Both labels of each row
[  4 -23  12  -8  -1   9  -8   3  -4 -15   7  -5   7  -1  -2   4  -9 -12
  10] : J832, J677
[ 14 -19   3  11 -10   6   8  -1   0  -1   2   1  11   4 -12  -2   3  -7
  -5] : J841, J550
[ -5 -15  16  13   6   9 -15   1  10 -16  10  -6  -9   5   1   1 -23 -19
  47] : J832, J47
[21 -7 -1 -5 -8 -2 -4 -1 -3 -5  3 -4  6  1 -1 -3  9  5  2] : J635, J870
[  7  -4   7 -10   1   4   1   2  10   0   2   4 -15   3  -6  -7  -8 -10
  14] : J720, J47
[-21 -17  -1   2   0   6  22  39 -12  -9   1   9  41 -10   8  15  17  42
 -21] : J720, J677
[-16 -46  12  -5 -11   5 -14  10  -5 -19  -6  -7  13   8  10   0 -19 -11
  30] : J927, J550
[ -5 -19  12  -7  -1   5  -6  -4  -1 -10   2  -3   7   5   1   1 -11  -9
  19] : J832, J677
[ -7 -16   5   0  -1   9  23   7  11  -8  -6  -7   8  -2  -4   1  -2   4
   9] : J832, J550
[ -9 -16  12   0  -3   4   3   7   0  -5   7  -5  -2  -5  -4   1 -15  -5
  -1] : J635, J677
[ -7 -49  12  -8   1  -5  -3   6  -8 -19   1 -23  16   5   3   5  -9  -1
  11] : J927, J677
[ -9 -10  15  -6  -1  13  -8  13   6 -13   2 -13   3   4  -4   1 -16 -12
  26] : J720, J284
[ -1 -14  10  -6   5   4  -8   6   2 -14   0   3  -6   6 -10   3  -5 -12
   1] : J635, J677
[ 25 -35  -4   1  -3  -8  -1   9  -4 -14  -3  -2   7  -7  -1   4   3  19
  13] : J720, J47
[ 10 -41   5   1   1  -2  -8   6  -5 -17   3   0   5   0  -4  -5  -7   3
  14] : J720, J284
[-12  22  -1  -5   3   6  -3  11   8  -1   4  -1  -6  -1   0   0   5   6
   1] : J635, J870
[ 16 -20  -1   1  -4  -6  -7   2  -5 -14  -8   6  -8  -8   3  -5 -10  12
  13] : J635, J47
[  3 -28  12 -14  -1  17 -23  14   0 -28   9 -22  17  10   7  11 -23   2
  43] : J832, J47
[ 16 -36   4  -4  -4  14 -13  10  -2 -19   4 -11   2   2   6  -2  -3   8
  39] : J720, J870
[-14 -30   5  -1   1   0  -5   7  -7 -14   1  -9   6   4   4  -8 -14  -6
  10] : J927, J284
[  3 -21   7  -7  -5   5  -3  10   2 -18   4  -8  -5 -31   5 -22  -7   4
  24] : J720, J47
[  9 -32   0  -5  -8  -4  -8  14  -1 -22  -1  29   3  -4   0  -3   0  14
  22] : J720, J47
[ 11 -50  -8   4  -3  -5   0  -5 -16 -12  -3   0   0  17   8  -1   3  10
   3] : J927, J284
[ 14 -32  -3   5  -5 -15   7  -5  -4  -8  -5  -1 -13   0  -5  -5   5  -1
   3] : J720, J677
[ 46 -71 -11   8 -11 -27   1   9 -27 -21  -1   7  29 -24   3  -4  22  51
 -24] : J635, J550
[ 15 -45   1  -7   1  -3 -14   1  -4 -17   3  -9 -11   5  -4  -8 -16 -10
  25] : J832, J677
[  1 -34   7  -3 -17   6  -5   5   1 -10  -3   0  -5  11   4   1  -6   3
  18] : J720, J47
[ 10 -13   4  -3  -3   7  -4  11 -16 -15   3  -4  15  -8   1   4  -1  26
  11] : J720, J870
[ 18 -59  17  -9   8   2 -15  10  -3 -31  -3  -7  21   1  -2   3 -11  -8
  11] : J832, J550
[ 13 -26   2   5  -2   4 -10  17   0 -18   5  -1   9  -7  -4   6  -8   8
  23] : J635, J47
[-12  24   2  11  28   5  14 -16   8  18   8   0  -7  13 -12  -4   0 -40
  -8] : J841, J550
[ 11 -18  -7   2  -2  -5  16  -2  -2  34   2   5 -16  -4  -1   0   4  11
  -3] : J841, J47
[-15 -11  12  -5  -6   7  -2  15   1 -15   2   0   6  -7  -9   0 -13  -1
  14] : J635, J677
[-20  10  -4   1   8  14   6   9   7  -8   1   1  10  -4  -9  10   5   4
   5] : J635, J47

Two labels a row
[  2  15 -10   1  -2  -3   3   3  16   0  -8  -3  -8 -10  -2 -10   3  -8
   3] : J979, J892
[ 10  12  -2  -5   7  -6  19  -1  34  12  -2   0  -2  -9  -3 -10   1  -4
  11] : J508, J449
[ -4  20  -6   5  19  -5   5   3  14  -1  -4   5  -1  -6  -3 -23  -6  -6
   6] : J979, J123
[  8  18   1  -8   2  -6   8 -19  20   6  -9   4  -3  -3   5 -23  -6  -8
   7] : J237, J429
[ 11  27 -10   6  25  -8  17   6  33   7 -16   7  -9  -7   4 -15   2 -24
  12] : J979, J892
[12 15  2 -1 13 -3  9  2 34  1 -2  5 -2 -7  7 -9  2 -5 14] : J237, J429
[  5  18   5   8  16  -1   2  -1  11   2  -6   5   3  -6   6 -16  -8  -3
   8] : J979, J892
[11  5  9 -3 10  3  4  1 22 -2 -6  6 -6 -1  9 -8  0 -5 11] : J979, J449
[  2  -3   4 -16   2   3   4  -3  13   4  -1   5   5   7   0  -3  -8   2
   7] : J508, J449
[ -7  11  12  -7  10  -3   2   1  15  -6 -13  11  -8   5  12 -15  -9  -6
  10] : J237, J429
[  2  19  -5   5   4  -6   3   1  13  -5 -15   3  -4 -12   4 -21   1 -10
   8] : J979, J892
[  6   7  16   5   1  -6   5   4   9   2  -3   1  -3  -5  11  -8  -5 -11
  -4] : J979, J449
[ 9  9 -7 14  4 -4  0 -1  4 -1 -3  3  2 -2  5 -6  4 -7  2] : J979, J892
